Moves between units:
state | ρ η δ τ ω ψ θ χ λ
Z283 | none none none none none Z247 Z909 none Z618
Z252 | Z49 none none Z500 none Z685 none none none
Z854 | none none Z215 Z175 none none Z557 none none
Z426 | Z880 Z713 Z194 Z579 Z446 Z682 Z644 Z774 Z367
Z183 | none Z462 none none Z189 none none Z138 none
Z49 | Z252 Z537 Z430 Z663 Z730 Z774 Z357 Z682 Z415
Z194 | none none Z426 Z525 none none none Z557 none
Z392 | Z297 Z482 Z287 Z792 Z40 Z450 Z335 Z947 Z492
Z162 | Z624 Z222 Z625 Z449 Z255 Z587 Z602 Z552 Z942
Z685 | Z774 Z170 Z780 Z602 Z732 Z252 Z449 Z880 Z797
Z415 | none none none Z909 none Z20 none none Z49
Z158 | none Z20 none Z518 none none none none Z979
Z682 | none none none Z174 none Z426 none Z49 none
Z343 | Z824 Z40 Z715 Z809 Z482 Z817 Z182 Z665 Z910
Z450 | none none Z10 none Z928 Z392 none none none
Z477 | none Z553 none none none none Z189 Z399 none
Z663 | Z500 Z427 Z928 Z49 Z10 Z12 Z618 Z174 Z909
Z828 | Z273 none none none none none none Z885 Z161
Z12 | Z602 Z715 Z40 Z774 Z287 Z663 Z624 Z579 Z904
Z247 | Z942 Z558 Z434 Z364 Z93 Z283 Z904 Z313 Z624
Z313 | none none none none none none Z273 Z247 Z553
Z770 | none none none none none Z553 Z174 Z618 none
Z138 | Z572 Z287 Z482 Z221 Z715 Z362 Z241 Z183 Z286
Z399 | Z222 Z624 Z182 Z842 Z241 Z706 Z715 Z477 Z558
Z40 | Z484 Z343 Z12 Z557 Z392 Z928 Z175 Z525 Z567
Z537 | none Z49 none Z427 none Z979 none none none
Z273 | Z828 Z451 Z41 Z367 Z447 Z746 Z313 Z904 Z579
Z910 | none Z567 Z518 none none none none none Z343
Z774 | Z685 Z979 Z557 Z12 Z822 Z49 Z215 Z426 Z20
Z221 | none Z822 none Z138 Z979 none none none none
Z37 | Z462 none none none Z161 none none Z350 none
Z41 | none none Z273 none none none none Z567 Z525
Z500 | Z663 Z456 Z597 Z252 Z165 Z602 Z587 Z341 Z260
Z20 | Z797 Z158 Z516 Z904 Z531 Z415 Z364 Z367 Z774
Z189 | Z704 Z579 Z665 Z713 Z183 Z957 Z477 Z715 Z451
Z531 | none none none Z363 Z20 none none none Z822
Z222 | Z399 Z162 none none none none Z748 none none
Z817 | none Z928 Z427 none none Z343 none none none
Z822 | Z732 Z221 Z792 Z287 Z774 Z730 Z656 Z446 Z531
Z29 | none none none none Z174 Z462 none Z10 none
Z706 | none Z618 none none none Z399 Z427 none none
Z163 | none none Z909 none none Z567 none none Z928
Z625 | Z175 none Z162 none none none Z484 none none
Z525 | Z573 Z665 Z579 Z194 Z947 Z237 Z306 Z40 Z41
Z306 | none none Z553 none none none Z525 Z175 none
Z730 | none none none Z10 Z49 Z822 none none none
Z572 | Z138 Z350 none none Z748 none none none none
Z704 | Z189 Z161 none none none none none Z748 none
Z665 | none Z525 Z189 none none none none Z343 none
Z427 | Z456 Z663 Z817 Z537 Z362 Z715 Z706 Z957 Z589
Z942 | Z247 none none none none none Z885 none Z162
Z482 | none Z392 Z138 none Z343 none none none none
Z446 | none none none Z462 Z426 none none Z822 none
Z624 | Z162 Z399 Z175 Z215 Z352 Z618 Z12 Z553 Z247
Z602 | Z12 Z748 Z484 Z685 Z350 Z500 Z162 Z161 Z885
Z447 | none none none none Z273 none none Z363 Z462
Z516 | none none Z20 Z567 none none none none Z557
Z909 | Z260 Z589 Z163 Z415 Z23 Z904 Z283 Z746 Z663
Z902 | none none none none Z553 none Z462 Z352 none
Z797 | Z20 none none Z885 none none none none Z685
Z260 | Z909 none none none none Z885 none none Z500
Z367 | none none none Z273 none none none Z20 Z426
Z434 | none none Z247 none none none Z567 none Z175
Z161 | Z579 Z704 Z573 Z880 Z37 Z341 Z552 Z602 Z828
Z880 | Z426 none none Z161 none none none Z685 none
Z552 | Z553 none none none none none Z161 Z162 none
Z175 | Z625 Z182 Z624 Z854 Z335 Z884 Z40 Z306 Z434
Z746 | none none none none none Z273 none Z909 Z174
Z287 | Z350 Z138 Z392 Z822 Z12 Z10 Z352 Z462 Z363
Z587 | Z618 none none none none Z162 Z500 none none
Z904 | Z885 Z518 Z567 Z20 Z363 Z909 Z247 Z273 Z12
Z255 | Z352 none none none Z162 none Z350 none none
Z363 | Z539 Z286 Z492 Z531 Z904 Z23 Z93 Z447 Z287
Z108 | none none none none Z618 Z352 Z10 none none
Z492 | none none Z363 none Z567 none none none Z392
Z518 | Z550 Z904 Z910 Z158 Z286 Z589 Z558 Z451 Z715
Z868 | Z567 none Z885 none none none none none Z484
Z341 | Z174 none none none none Z161 none Z500 none
Z215 | Z449 Z842 Z854 Z624 Z656 Z357 Z774 Z644 Z364
Z885 | Z904 Z550 Z868 Z797 Z539 Z260 Z942 Z828 Z602
Z174 | Z341 Z957 Z237 Z682 Z29 Z579 Z770 Z663 Z746
Z451 | none Z273 none none none none none Z518 Z189
Z928 | Z597 Z817 Z663 Z430 Z450 Z40 Z884 Z237 Z163
Z579 | Z161 Z189 Z525 Z426 Z462 Z174 Z553 Z12 Z273
Z165 | Z10 none none none Z500 Z350 none none none
Z364 | none none none Z247 none none Z20 none Z215
Z979 | Z170 Z774 Z809 Z715 Z221 Z537 Z842 Z713 Z158
Z352 | Z255 Z241 Z335 Z656 Z624 Z108 Z287 Z902 Z93
Z357 | none none none Z618 none Z215 Z49 none none
Z884 | none none Z618 none none Z175 Z928 none none
Z957 | none Z174 none none none Z189 none Z427 none
Z713 | none Z426 none Z189 none none none Z979 none
Z732 | Z822 none none Z350 Z685 none none none none
Z350 | Z287 Z572 Z297 Z732 Z602 Z165 Z255 Z37 Z539
Z947 | none none Z462 none Z525 none none Z392 none
Z182 | none Z175 Z399 none none none Z343 none none
Z539 | Z363 none none none Z885 none none none Z350
Z792 | none none Z822 Z392 Z557 none none none none
Z241 | none Z352 none none Z399 none Z138 none none
Z824 | Z343 Z484 Z748 none none none none none none
Z553 | Z552 Z477 Z306 Z644 Z902 Z770 Z579 Z624 Z313
Z573 | Z525 none Z161 none none none none Z484 none
Z656 | none none none Z352 Z215 none Z822 none none
Z484 | Z40 Z824 Z602 Z780 Z297 Z597 Z625 Z573 Z868
Z456 | Z427 Z500 none none none Z748 none none none
Z23 | none none none none Z909 Z363 none none Z10
Z430 | none none Z49 Z928 none Z557 none none none
Z567 | Z868 Z910 Z904 Z516 Z492 Z163 Z434 Z41 Z40
Z842 | none Z215 none Z399 none none Z979 none none
Z10 | Z165 Z362 Z450 Z730 Z663 Z287 Z108 Z29 Z23
Z550 | Z518 Z885 none none none none none none Z748
Z237 | none none Z174 none none Z525 none Z928 none
Z93 | none none none none Z247 none Z363 none Z352
Z644 | none none none Z553 none none Z426 Z215 none
Z449 | Z215 none none Z162 none none Z685 none none
Z589 | none Z909 none none none Z518 none none Z427
Z462 | Z37 Z183 Z947 Z446 Z579 Z29 Z902 Z287 Z447
Z809 | none Z557 Z979 Z343 none none none none none
Z335 | none none Z352 none Z175 none Z392 none none
Z170 | Z979 Z685 none Z748 none none none none none
Z715 | Z748 Z12 Z343 Z979 Z138 Z427 Z399 Z189 Z518
Z297 | Z392 none Z350 none Z484 none none none none
Z557 | Z780 Z809 Z774 Z40 Z792 Z430 Z854 Z194 Z516
Z362 | none Z10 none none Z427 Z138 none none none
Z780 | Z557 none Z685 Z484 none none none none none
Z558 | none Z247 none none none none Z518 none Z399
Z618 | Z587 Z706 Z884 Z357 Z108 Z624 Z663 Z770 Z283
Z597 | Z928 none Z500 none none Z484 none none none
Z748 | Z715 Z602 Z824 Z170 Z572 Z456 Z222 Z704 Z550
Z286 | none Z363 none none Z518 none none none Z138

The rows follow the links: the fewer symbols apart two units are, the more alike their rows tend to be.

Each row is also shifted at random along 3 hidden directions that mean nothing.

Each row, then its unit:
[-134   -2   29   31   26   15   25  -22   27   14  -13   -9   -6   15   -7   45   11   58   10   -9   12   15   -5    6    6   34  -14   -7   29  -19    0   11   -6   10  -36   18   19  -17   -2    9  -24   -7  -53   14   37   35   -4    9    3   -3  -11    0   71] | Z221
[  -4  -14  -49    5  -12  -32  -12   18  -19    5    0  -28    7   29   49  -13   -8    1    9   -6    3    4  -19   32   34   -1    6  -27  -49  -25  -38   -9    4  -28   -6   11    5    3   -3   25    2  -44   24    8  -24    1  -41  -40   74   -2   54  -10   40] | Z685
[  -9    3  -54   19   25   16   -5   25   30   25   23  -15  -14   13   34   17   14  -14   18  -32   -1   23   -3    7   50   23   23   22  -30  -17  -62   12    4  -16    5   35  -16   -3   -6    7  -20  -23    4   24   22  -46   -6    7   28   -2   -8   -9   16] | Z350
[  48   -3  -43    0  -10  -21  -10   -7   18  -50    1  -16   -7   15   38   -6  -38  -18   14   77   14   10  -20    8  -37   14  -26  -20  -41    6  -50   -8    2   16  -11   -8   -2    7   37   37   -5   25   14   19  -19  -12   -4   12   38  -35   66   -3  -35] | Z797
[  67   -5   28  -41  -50  -25   -5   35  -44   19  -10   -6  -29  -30  -34   -7    1  -18  -28  -29  -21  -25  -27   17   28  -18  -10    9   20   37   35    6    8  -27   13   -2  -11   39  -26   31    4   -3   35   12  -11   -4   45   37   28  -18   18  -24    6] | Z553
[  53   -1   20  -27  -34  -12   -5   25   11  -43  -32  -13  -22    6  -18  -20  -44  -11  -22   57    3    7  -27   24   28  -22    3   -4   10   29   27   -1  -16  -30   22  -13  -11   23   28   33    4   24   28    4  -13    3   15   25   25   -9   17  -21  -67] | Z273
[ 119   -5  -45    1  -43   19   -2   -5  -29   31    8  -13  -11  -27   42   16   -1  -36   17  -43   -4  -16  -18   21  -42   38  -23   -5  -49    8  -59   34   34    5   23  -26  -30    4  -28   25   40    0   10   13   55  -28   56   46  -22  -27   38   11    5] | Z255
[ 121   18   20   19  -15   32    6   17   -5  -40    2  -24  -20   19  -30  -11  -33  -41   19   61    7    6  -15  -39   20   -5   14   -4   12  -25   21    5    0  -32   22  -17   -7   -7   35   46   -7   17   -5   15  -34   11    0  -17   38  -10   61  -47  -58] | Z909
[ -33    9   34  -11   39   16    8   22   35   18    1   43  -31    0  -15   -2    9  -30  -28  -40    4   32   56   10  -19   35  -26   51   43   41   15  -10  -24    8  -16   12  -15   19  -36  -62  -50   35   -6  -26   39  -21   58   84  -62   -1  -48   19   21] | Z947
[ 104  -31   21  -34  -26    2  -36  -29  -82   24  -38  -18   57  -34  -28   19   -9   13  -23  -34   -5  -56  -11   40  -32   41   34  -23  -30   -2   36   48    0  -10   37   16   -3   46    5   44   10  -49   48   16   27   38  -59  -60   -7    5   35   -9    0] | Z902
[ -47   22   20   16   -5   17    2   -4   26  -45   28  -20  -11    2  -19  -14  -23  -38   22   69   29   -2   -9  -47  -24  -11  -33    6   32  -11    5  -19   21   17  -39  -38   -4  -20   23   19  -10   42   -9   20   -6   16   37    0   12  -11   11   -8  -26] | Z415
[ -51   26  -44   14   31   26  -12  -22  -28   16   37  -24   14  -24   62   -3   26  -17   14  -34   -5  -33   -8  -33    1   -8   17   11  -35  -34  -52  -16   32    9  -16   19  -11   -2   -8   29  -24  -20    5   11  -19  -41   15  -43  -34   26  -33   18   12] | Z587
[-124    7   34   11   -5  -31   31  -20  -19   14  -12  -15   -7  -29   -5    6    4   47    2   -8    1  -33  -24   10  -12  -20  -26    2   35  -11   10  -28   26   11  -32   22   14  -19  -24   10  -15  -11  -51    6  -14   25   32   20   10  -14  -11   -2   53] | Z842
[  29   -5   13   -3  -34  -29   -6   -9   17  -48  -28  -19    9   15  -16  -17  -37  -12   18   65   27   -2  -23   12  -24   -2    1   14   14  -15   21   -4   13   10   10   18   -8  -17   26   16   20   48    6   28  -17    0   16   12  -32   -3    6   -4  -83] | Z904
[ -22  -26    8   22   39   18   24  -44  -45   23  -10  -36   41  -25  -19   39   17   67   33  -38    5  -49   -2   36  -11   49   47  -24   25  -22   26   14   24   18  -11   44   32   -8    1   14  -32  -37  -31   -4   10   12  -33  -24  -19   19   -1  -35   27] | Z241
[  21   -5   23   18    8   10    2   31   25  -45  -10  -18  -40    1  -19   12  -36  -20   27   63   29   -5  -11    4   38   22   12   14   22   -5   11   15    4  -28   -1   26  -10  -25   31   22  -10   38    4   22   25   -5   23   38   34  -10    2  -28  -68] | Z363
[  12  -30  -42   10  -24  -37   29  -29  -42   11   18  -12   -5  -18   29    8   21   44   -1  -26  -17  -28  -22   16  -24   -5  -22   -9  -49   -7  -35    5   33   14   10   -7   28    0  -31   14   30    4  -48  -15    3  -12   17    5  -36    1  -25   38  -12] | Z222
[ -85   -3   22  -11   11  -29  -36  -20  -50   26  -17  -34   44  -27  -14  -24   17   19  -12   -3  -18  -44  -21   23  -17   -8    2  -30   23   -5   30    2   -2   29  -23   29  -11   34   13   14  -36  -25   50   17  -31   44  -31  -45   32   -1   13  -20   60] | Z644
[  28  -14   20    5  -26  -35  -24  -29   -5   27  -18  -21   25   21  -40  -27   16   -2   26    3  -29   32  -25   32  -31    0  -21  -43    4  -21   29   17    0   21  -11   -7    1  -12  -19   45   -8  -28   21   16  -27   44  -40   -6   72  -34   88  -14   53] | Z774
[ -46   24   37    9  -15  -14   57   44   53  -42   12  -11  -72    9   -2   15  -16    6   -1   74   22   21  -18   -6   40  -17  -14   19   56   25   -7  -38    5  -14  -26   25    7  -15    0    3  -21   70  -79   35   -6  -25   81   93   -6  -20  -45   -8  -51] | Z518
[  -6  -40  -51  -22  -31  -53   -5    8  -10   17  -16   62    9   -2   41  -21    9   -8  -33  -14  -25   33   35   18   -9  -23  -36   -7  -61   10  -27    8    5    0    4  -64  -18  -22  -22  -49   90  -12   19  -28   24   25  -30  -21   23  -41    2   67   49] | Z780
[  45  -19  -56   -3   -5  -35  -31  -32  -55   23  -12  -29   51  -22   41  -20    4   12   -6  -28  -13  -41  -18   31  -20    2   29   -9  -56   -1  -39    3  -15    4   11   46   -5   48    6   27  -17  -40   50    5  -31  -13  -43  -53   -5    4   19   -4    5] | Z552
[ 117  -23   -6    3  -40  -24   24   32  -50   36  -34  -26    1  -20  -37   16    4   43   27  -45  -18  -36  -31   28   30  -23    8  -35   -7  -23   32   -4   31  -33   34    7   13  -17    2   43   31  -39  -28   15  -32   26  -19  -14   38   -1   40  -29    3] | Z399
[ -17   44   25  -14  -21   39   24   14   35   11   25  -16  -35    1  -14  -19   34  -64  -13  -13    5   52  -32  -67  -43    6  -65   23   50   40   -3  -30  -24   -1  -41  -50  -21   27  -48   35  -49   47   -5   21   -7    6   84   78    7  -28   29   -1   46] | Z682
[-101    1   23   12    6  -36   31  -25    9   17  -28  -10   31    4  -15    2   12   78    3  -49  -15   16  -36   29    3   -6   18  -11   19  -17   27  -15   -3    8   -2   50   18  -27    2    0    3  -25  -55   15   -5    4  -49  -29  -57   33  -88   17   14] | Z715
[  26   14  -43   18  -25   -8   33   -2   30  -49   28  -14  -24   -5   48   26  -28   13    5   47   23   10  -17    2  -23   -7  -23    4  -11    8  -55  -27   18   -1   -3    2    9   -2   14    9    0   62  -47   36   -8  -45   61   79  -33   -9   14   18  -66] | Z550
[  47   13   16   21   56   17  -15   -8   -9   12  -10  -15   39   40  -26  -20   23  -27   43   -9   -4   14   30  -24  -43   17    9  -42   20  -47   24  -14    7   11  -20   -7   -2    4    3  -20  -53  -29   34  -31  -42   32  -45  -64   61   -6   98  -53   60] | Z430
[ -21   -6   19   18  -14   12   29  -11   33  -34   -5    1   -4    0  -28   43  -41   43   -4   52   16    6  -17   10  -11   27   -5   -1   17   14    5    7    9    4   -8    4   21  -36   21   -3   21   39  -44   20   50   -7   12   31  -34    4  -38   16  -58] | Z286
[ -43  -35    0   -5   26  -32   25   -5  -26   21  -11   57    3  -31  -10    9    7   54  -22  -33  -14  -56   40   26   14  -19    9  -15    2   -6   26    7   20    0   13   32   14  -31   -7  -61   39   -9  -34  -41   -1    8   -6   -7  -37    7  -63   28   16] | Z182
[  56   46   16    6   30   36   35  -15   25   20   29  -66    1   24  -28   29   38   10   28  -20    3   24  -23  -52  -46   19   26   -5   35   -4    9  -28  -34   25  -18   27   22   66  -10   44 -108  -17  -20   24  -49  -13   13   -8   -9   23   50  -52    4] | Z957
[ -10  -24    9  -47    2  -29    3   48    7   19  -27   47  -34   10   -8  -12   -2    2  -50  -43  -13   23   39    2   60  -48    6   30   16   40   24    5  -26  -41    1   -4  -10   14  -26  -62   19    4   12  -34    5    9   -5   26    1    9  -59   19    3] | Z525
[  10   32   11   28   59   69    4    8   22   19   26   19   -8   10  -14   18   26  -32   22  -41    3   14   54  -41  -24   42   -3   10   28  -29    8    5   -5   10   -3   -1   -7    1  -25  -52  -16   -8    5  -32   13   -8   16    1  -31   27   -5  -20    2] | Z450
[  15   11   14    2  -10  -11   25   -8  -33  -39  -16  -21  -13  -29  -10   11  -30   26   29   56   22  -47  -10    2   -6   -2   12   -2   29   -9   23   -7   19   16   12   29   14   -2   17   19  -13   31  -47   26  -36   -4   31   31  -43   -7   -1  -16  -48] | Z558
[  84   -4   11  -23   -4  -22  -12   12   17  -42  -11   36    3   -3  -20    6  -27  -22  -18   53   18    0   24    9  -19    6   -1    6    1   36   26  -10  -18    5   16   11  -17   34   30  -43  -12   28   23  -19  -17    3    9   14  -24  -12   37   -9  -64] | Z41
[-100   26   16   21   43   23   12  -33    2  -54   12  -39   58   22   -1    1  -10   61   23   62   23  -37  -13  -30    3    6   64  -12    9  -65   21  -14   -3   27  -11   40   29  -20   75   20  -39    0  -25    6  -25   15  -76  -93  -37   69  -54  -14  -26] | Z589
[  75    7  -11   18  -14   35  -16   25  -50   17    4  -25   -7  -23  -29  -27   15   -7   34  -33  -23  -25  -28  -20   40  -21   36  -13   -2  -43   20    1   15  -28   26  -21   -8    5   -7   43    0  -27   27    5  -39   10    2  -52   38   17   42  -45   17] | Z618
[ -80  -22   24   -8  -12  -38   -7   31   10   24  -21   38  -20   13  -22   -6    1   -3  -28  -14  -15   14   38   21   51  -38  -29    7    7   13   17    3   -6  -28  -17  -19    0  -37  -21  -54   53   -9   12  -51   18   40  -19    0   46  -15  -25   23   45] | Z557
[  54   10  -55    4    1   21  -24  -23  -10  -29   22  -39   23   11   31  -10  -16  -21   32   50   17  -22  -15  -22  -33   15   18   -9  -47  -35  -37   -3   -7   14    9   27    5   22   39   51  -23    9   21  -12  -30  -40  -34  -55   -8   34   43  -24  -49] | Z260
[ -77   30   34   32   36  -22   16   37   42  -39   11  -30  -43   22  -16  -13  -20  -34   39   67   20    1   -9  -16   48   -3  -12    5   54  -13  -12  -50   -2  -17  -38   30  -15  -11   19   -4  -62   45   -8   22  -17   -7   48   62   56  -26   28  -38  -25] | Z20
[-113  -19   20  -21    4    0  -17    3    1    9  -44    3   13   17  -24   19    0   39  -27   -2  -11   -3  -38   26   78   -9    7   -6  -10    4   39   37    3  -28   -7  -13    7  -25    4    1   64  -45   30    4   52   48  -64  -38   70   -3  -38   19   59] | Z822

From each start, follow one symbol. Which unit do you reach?
Answer with the unit's name.
---
[-111   32  -44  -34  -21    6   -6   -8   16   16   36   10   -9   -1   69  -22   13  -17  -44  -39  -23   13   -8  -34    7  -27  -12   31  -36   38  -39   -1  -42    1    3  -48  -20   18  -19   -2   16   12   19   13   20  -36    1  -35  -54   29  -80   42   15]
ψ -> Z161
---
[  30  -28  -49   15   43   13   -7    0   -4   24    6   32   26    8   40   15   15   -7   17  -31   -6   25   45    3  -29   30    6    9  -49  -11  -42   19    2    2   13   13    0   -5  -18  -46  -18  -12   15  -49   36  -30  -23   -5  -21    6    9    3    4]
δ -> Z350
---
[ -56   51   22    2  -20   63    8    8   41   17   30   -5  -29    6  -25   21   22  -59   -6  -14    9   58  -20  -49  -25   27  -63   39   45   27   11   11   -1    9  -26  -57  -13  -19  -34    8   23   37  -15   20   49   10   71   40   -3  -20   -5   21   51]
ψ -> Z822
---
[  37  -25  -50  -26  -51  -41   28  -19   -9   19   -3   -4    8    4   39   24   -2   49  -39  -30  -25   20  -26   18  -24   -8   -6  -13  -60   33  -35    0  -28   -1   29  -12   23   36  -18    9   36  -13  -11    4   -3  -18  -12    1  -13  -14  -16   31   -4]
ρ -> Z189
---
[ 151  -10  -54    3  -23   32  -16   11    3   11    8   39    7   17   53  -11   24  -26   -5  -43  -16   32   33  -29  -33   -4   -4  -15  -64  -17  -26    7   -1   -4   34  -63   -2   -9   -9   -1   38  -21   10  -55  -11  -23  -19  -34    7   -6   41   26   -2]
δ -> Z500
---
[ -39   45   31    8   -4   41    1  -32   36   18   14  -21    0   17  -24  -18   21  -48   18  -50  -12   30  -26  -59  -30   -7    6   30   29   -5    7  -19   -6   16   12  -30   -8  -31  -27   24   10   -7    0   14  -18  -15    9  -22  -61   29  -39   10    3]
δ -> Z928
---
[   7   14  -32   75  100   22   30  -20   17   34   28  -66   16   31   51   43   31   15   83  -21   27   20  -12    1  -42   69   40  -23  -17  -51  -62  -22    9   33  -27  111   22   32   -3   26 -118  -20  -50   18  -16  -63   15   29   -7   15   32  -60   15]
η -> Z350
---
[ -15    4   14    6  -19  -25  -15   13  -21   26  -16  -11  -16  -33   -4   -7    5   -2   18    8   -5  -28  -25   12   42  -29  -12  -12   11   -1    6  -16   23  -25  -20  -12   -7  -28  -34   16   10  -20   13    9  -10   28   14   29   69  -20   44  -26   59]
ρ -> Z449
---
[ -44  -13    4   10  -19  -33    0  -23    1  -40   -9  -13   21   12  -17   13  -21   50   15   85    5  -19  -13   21   -9   -7   -8  -37    7  -15   16   -5   -6    3  -11    3   16  -21   36   18    1    9  -35   -6  -21   32  -25  -25   20  -13    8   -3  -17]
τ -> Z518
---
[  -2  -20   10  -46   -7    7  -14    8   -1   15  -30  -13  -19   18  -23   25   -6   31  -40  -46  -14   12    0   27   64   20   52   16  -10   19   35   58  -26  -33   35    7  -12   17   -1   19    4  -35   64   11   44   27  -54  -37   25   13  -28   -9   17]
τ -> Z446
---
[  34  -52   15  -35    2  -36  -23  -12  -21    7  -26   49   34   17  -18  -12    7   17  -44   -5  -15   14   39   22  -20  -12  -13  -28  -10   19   25    7  -23   10    4  -26  -10   28   -7  -31   23  -34   49  -52   -5   49  -71  -55   43  -17   29   11   40]
δ -> Z426
---
[ -38  -12  -44   12   38  -33   23    0   12    4   10   41   13   12   39   -4    6   46    0  -42  -10   14   51    7    2  -19   19    1  -36  -12  -39   -6  -22    6  -16   40   20  -14   -7  -43   -8  -17  -35  -37  -10  -32  -17    9  -40   26  -40   23    9]
δ -> Z748
---
[  22   -3   39   -6   -3  -22   -3  -29   30   33   -6  -46   21   18  -31  -30   33  -23   -2  -30   -2   32   -9   10  -27    2   25   11   48   25    7  -34  -48   14   -5   47  -15   45  -23   18  -72   -3   26   19  -30  -16    4   24  -32   14   23  -29   22]
δ -> Z525
---
[  38  -19   13   19   37  -33   25    8   22   25  -10   23    5   10  -25    8   16   26   31   -2   -3   32   28   11  -42   11  -37  -43   40  -18   11  -16    9   18  -16   -2   17   -5   -8  -40  -13   -5  -46  -35  -31   36    3   37   45  -44   64  -44   44]
η -> Z557
---
[ -26  -18   30  -26  -55  -30   27  -30   11   25  -13    0    2    6  -15   11    4   31  -59  -22  -21   27  -28    8  -23   -8  -41  -25    1   42   35    4  -24   -4    3  -47   22   21  -25   14   38    0  -25   14    6   44  -10   23   32  -29   21   21   55]
η -> Z426
---
[   7   12   23  -27   -4   14   -2  -24   14  -32  -30  -24    1   -2  -15   21  -30   -9  -15   64   36    7   -7   -4  -27   42  -11   16   31   34   17    9  -31   11    3   15    0   31   32   16  -11   45   22   28   41   -1   -3   25  -32    7  -17    1  -59]
ω -> Z273
---
[  93   18   36   30   41    1   13   67   52  -31   17   11  -60   11   -4   -1   -8  -43   41   50   18   24   32  -33   11   -9  -27   25   49   -2   -8  -44    7   -3  -18   14   -2   -1    0  -41  -59   68  -28  -13  -17  -34  102  113   27  -41   24  -53  -61]
η -> Z910
---
[  19  -19    6    8  -22  -25   -4   10  -27  -48  -22   -3  -16  -29  -15  -13  -38   -1    9   54   13  -43  -27   33   49  -23   14   10   19   -4   17   -5   28  -24   25   16   -4  -15   44   15    9    3   24   19   -3   11   15    0   23   -4   -4  -12  -68]
ρ -> Z942
